Below are the code and all the weights of a small trained network. Each question names an input and a class and asks about switching units off, where a switched-off unit gives its printed mean instead of its output.

import numpy as np


def w(rows, s, z=0):
    codes = np.array(rows[::2]) - 128.0
    scale = np.full(codes.shape[1], s)
    scale[-1] = z or s
    return codes * scale


def norm(h):
    return h / np.sqrt((h * h).mean(-1, keepdims=True) + 1e-5)


def f(y):
    return y / 2 * (1 + np.tanh(0.7978845608 * (y + 0.044715 * y**3)))


def log_softmax(a):
    a = a - a.max(-1, keepdims=True)
    return a - np.log(np.exp(a).sum(-1, keepdims=True))


def net(x, mask):
    res = np.array(x, float).reshape(1, 8) / 4 @ E
    u = 0
    for l in range(2):
        y = f(norm(res) @ A[l][:, :-1].T + A[l][:, -1])
        res = res + np.where(mask[u : u + 12], y, B[l][:, -1]) @ B[l][:, :-1]
        u += 12
    return log_softmax(norm(res)[-1] @ U[:, :-1].T + U[:, -1])


A, B = {}, {}
E = w([
[212,124,169,195,98,125],'x0',
[152,201,119,151,200,81],'x1',
[121,195,189,111,122,193],'x2',
[172,145,118,43,88,94],'x3',
[51,168,215,168,38,4],'x4',
[127,128,123,129,124,128],'x5',
[111,191,32,159,66,148],'x6',
[129,130,127,133,130,130],'x7',
],0.0042)
A[0] = w([
[95,36,149,122,27,203,95],'0.n0',
[136,65,173,92,210,126,50],'0.n1',
[63,113,127,212,205,159,44],'0.n2',
[170,244,124,151,239,69,101],'0.n3',
[96,101,150,220,169,171,19],'0.n4',
[57,157,141,125,69,80,78],'0.n5',
[169,53,54,165,104,38,5],'0.n6',
[188,152,122,8,122,90,56],'0.n7',
[127,59,44,145,143,42,5],'0.n8',
[120,247,213,102,101,237,134],'0.n9',
[1,140,82,32,184,110,44],'0.n10',
[229,155,122,47,69,88,88],'0.n11',
],0.0068,0.0021)
B[0] = w([
[147,161,96,80,54,120,212],'0.n0',
[117,136,201,80,130,151,173],'0.n1',
[67,132,104,130,100,160,171],'0.n2',
[152,116,113,67,32,136,251],'0.n3',
[84,111,111,161,108,149,149],'0.n4',
[125,162,125,146,177,80,201],'0.n5',
[132,43,106,145,163,109,179],'0.n6',
[56,123,116,149,116,176,188],'0.n7',
[101,70,108,92,138,131,170],'0.n8',
[126,5,69,140,164,80,241],'0.n9',
[193,84,135,199,78,133,225],'0.n10',
[71,129,119,195,120,170,204],'0.n11',
],0.017,0.003)
A[1] = w([
[111,129,142,169,189,151,9],'1.n0',
[163,110,115,141,168,208,24],'1.n1',
[254,102,177,239,105,165,36],'1.n2',
[176,138,9,167,144,115,152],'1.n3',
[189,157,74,112,202,193,107],'1.n4',
[115,143,90,173,210,150,127],'1.n5',
[139,112,93,96,111,197,167],'1.n6',
[28,115,139,168,108,180,53],'1.n7',
[171,170,86,81,217,188,137],'1.n8',
[123,59,101,119,154,104,86],'1.n9',
[171,167,69,78,104,128,81],'1.n10',
[152,72,207,113,144,129,75],'1.n11',
],0.0095,0.0012)
B[1] = w([
[131,94,158,113,45,104,115],'1.n0',
[115,96,125,200,101,82,162],'1.n1',
[222,190,116,198,128,164,166],'1.n2',
[121,155,247,91,173,216,254],'1.n3',
[81,87,132,162,141,35,143],'1.n4',
[102,136,179,44,75,107,132],'1.n5',
[126,177,135,149,133,9,241],'1.n6',
[121,209,70,127,149,173,208],'1.n7',
[89,136,149,164,112,21,137],'1.n8',
[176,174,72,96,154,153,217],'1.n9',
[112,129,186,60,93,124,170],'1.n10',
[127,177,157,117,166,187,166],'1.n11',
],0.012,0.0048)
U = w([
[103,121,152,189,151,4,127],'0',
[151,34,76,106,193,137,125],'1',
[135,152,131,131,121,145,254],'2',
[53,164,83,185,101,169,97],'3',
[158,125,145,78,37,108,86],'4',
[210,134,139,206,113,154,89],'5',
[138,146,133,118,145,124,163],'6',
[116,144,203,100,168,163,78],'7',
],0.011,0.0057)

Each question gives the input, the list of numbers given to net, and the class t.
The units are the neurons (one row each of A and B). Each row of codes is followed by its name. A weight is (code - 128) times the scale printed after its matrix; where a second scale follows, it is the last column's (A, B and U).
mask holds one flag per neuron, layer by layer. A switched-off neuron (its flag False) gives its mean, the last column of its row in B, instead of its output. The means were averaged over made-up inputs and are rounded, as every weight is.
A unit's drop is (log p(t) with every unit on - log p(t) with that unit switched off) / (log p(t) with every unit on - log p(t) with every unit switched off).
The circuit of an input: a set's keep is (log p(t) with only the set's units on - log p(t) with every unit switched off) / (log p(t) with every unit on - log p(t) with every unit switched off). Starting from the 12 units with the biggest drops (on a tie, the unit counted first), units are removed one at a time, each time the one whose removal leaves the highest keep (on an exact tie, the one counted first), for as long as the keep stays at least 0.8.
units of the circuit, in order: the units of the circuit, biggest drop first
top k neurons: the k neurons with the biggest drops, biggest first
top k neurons in layer l: the k neurons of layer l with the biggest drops, biggest first
input [-8,-3,-7,-1,1,7,7,-7], class 5: top neuron -> 0.n10
input [-1,1,-6,8,-3,-4,2,-3], class 3: top 2 neurons in layer 0 -> 0.n11, 0.n7
input [5,4,-8,-3,0,-5,3,4], class 1: top 2 neurons -> 0.n6, 0.n8
input [1,3,4,8,-7,-6,-5,0], class 3: top 3 neurons -> 0.n7, 0.n11, 1.n7
input [-1,-8,-5,5,-5,4,3,3], class 4: top 2 neurons -> 0.n0, 0.n9
input [3,-6,-4,-2,-4,2,1,2], class 4: top 3 neurons -> 0.n0, 0.n9, 0.n5
input [-1,-1,-8,-2,6,0,-6,-3], class 1: units of the circuit, in order -> 1.n6, 1.n9
input [2,-1,3,4,-3,-7,8,5], class 7: top 3 neurons in layer 0 -> 0.n10, 0.n9, 0.n2
input [-6,-8,-8,7,7,4,5,-5], class 1: units of the circuit, in order -> 0.n6, 1.n6
input [1,5,1,-5,4,0,7,1], class 7: units of the circuit, in order -> 1.n3, 0.n11
input [-2,-8,7,8,7,-5,0,8], class 3: units of the circuit, in order -> 0.n11, 0.n3
input [-3,-5,7,-5,7,6,4,-5], class 0: top 2 neurons in layer 1 -> 1.n7, 1.n11
input [5,8,0,-2,-5,-5,7,2], class 4: top 3 neurons in layer 0 -> 0.n3, 0.n10, 0.n5
input [-7,0,1,0,-3,4,-3,0], class 5: units of the circuit, in order -> 0.n10
input [7,5,-4,3,6,-7,-8,0], class 7: units of the circuit, in order -> 1.n11, 1.n6
input [2,3,-6,-8,-2,-3,1,-8], class 3: top 4 neurons -> 0.n2, 0.n9, 0.n4, 1.n7
input [-8,-7,-2,8,-4,2,-6,-7], class 3: top 3 neurons -> 0.n7, 0.n3, 0.n11
input [7,-8,4,-4,-4,5,1,-4], class 4: top 2 neurons in layer 0 -> 0.n0, 0.n10
input [-8,-8,2,-7,4,-1,-4,5], class 4: top 2 neurons -> 0.n0, 0.n11
input [-7,8,5,7,-5,0,-4,-4], class 4: units of the circuit, in order -> 0.n3
input [-4,-6,-8,-8,5,2,-3,5], class 1: top 3 neurons -> 0.n6, 0.n8, 0.n11
